Below are the code and all the weights of a small trained network. Each question names an input and a class and asks about switching units off, where a switched-off unit gives its printed mean instead of its output.

import numpy as np


def w(rows, s, z=0):
    codes = np.array(rows[::2]) - 128.0
    scale = np.full(codes.shape[1], s)
    scale[-1] = z or s
    return codes * scale


def f(y):
    return y / 2 * (1 + np.tanh(0.7978845608 * (y + 0.044715 * y**3)))


def log_softmax(a):
    a = a - a.max(-1, keepdims=True)
    return a - np.log(np.exp(a).sum(-1, keepdims=True))


def net(x, mask):
    res = np.array(x, float).reshape(1, 3) / 4 @ E
    y = f(res @ A[0][:, :-1].T + A[0][:, -1])
    res = res + np.where(mask, y, B[0][:, -1]) @ B[0][:, :-1]
    return log_softmax(res[-1] @ U[:, :-1].T + U[:, -1])


A, B = {}, {}
E = w([
[125,233,87],'x0',
[60,229,215],'x1',
[1,103,182],'x2',
],0.0087)
A[0] = w([
[122,187,51,180],'N1',
[108,86,141,254],'N2',
[83,167,161,135],'N3',
[175,117,108,153],'N4',
[105,4,205,116],'N5',
[101,149,119,185],'N6',
[164,168,108,156],'N7',
[241,58,109,138],'N8',
[126,213,71,154],'N9',
[34,204,159,144],'N10',
[112,147,183,191],'N11',
[115,3,33,121],'N12',
[127,83,197,119],'N13',
[111,79,118,118],'N14',
[119,96,102,85],'N15',
[118,141,169,63],'N16',
],0.02,0.0046)
B[0] = w([
[168,141,195,202],'N1',
[149,112,125,170],'N2',
[69,106,115,184],'N3',
[119,185,135,179],'N4',
[160,22,144,210],'N5',
[110,116,156,154],'N6',
[149,147,174,178],'N7',
[57,217,137,251],'N8',
[136,100,201,207],'N9',
[12,89,114,233],'N10',
[91,95,129,176],'N11',
[201,151,3,235],'N12',
[147,93,144,164],'N13',
[169,126,96,151],'N14',
[143,145,100,142],'N15',
[102,114,117,144],'N16',
],0.04,0.015)
U = w([
[163,121,247,154],'0',
[118,66,184,109],'1',
[43,249,197,27],'2',
[136,173,89,112],'3',
[16,128,158,251],'4',
],0.012,0.0028)

Each question gives the input, the list of numbers given to net, and the class t.
The units are the neurons (one row each of A and B). Each row of codes is followed by its name. A weight is (code - 128) times the scale printed after its matrix; where a second scale follows, it is the last column's (A, B and U).
mask holds one flag per neuron, in row order. A switched-off neuron (its flag False) gives its mean, the last column of its row in B, instead of its output. The means were averaged over made-up inputs and are rounded, as every weight is.
A unit's drop is (log p(t) with every unit on - log p(t) with that unit switched off) / (log p(t) with every unit on - log p(t) with every unit switched off).
The circuit of an input: a set's keep is (log p(t) with only the set's units on - log p(t) with every unit switched off) / (log p(t) with every unit on - log p(t) with every unit switched off). Starting from the 12 units with the biggest drops (on a tie, the unit counted first), units are removed one at a time, each time the one whose removal leaves the highest keep (on an exact tie, the one counted first), for as long as the keep stays at least 0.8.
units of the circuit, in order: the units of the circuit, biggest drop first
most important unit: the unit with the biggest drop
k most important neurons: the k neurons with the biggest drops, biggest first
drop of u: that unit's drop, to one decimal
input [7,-2,-5], class 0: most important unit	N9
input [-3,0,-2], class 3: units of the circuit, in order	[N10; N9]
input [1,1,-1], class 0: 2 most important neurons	[N8; N10]
input [-4,-4,5], class 3: 2 most important neurons	[N12; N9]
input [2,-4,8], class 1: 2 most important neurons	[N5; N8]
input [8,7,-5], class 4: 3 most important neurons	[N10; N3; N5]
input [8,5,-4], class 0: 2 most important neurons	[N1; N9]
input [4,7,-7], class 0: 2 most important neurons	[N8; N9]
input [0,8,-8], class 0: drop of N8	1.2
input [7,-1,1], class 0: drop of N8	0.6
input [4,8,-6], class 4: drop of N3	0.5
input [8,8,-2], class 4: drop of N10	6.0
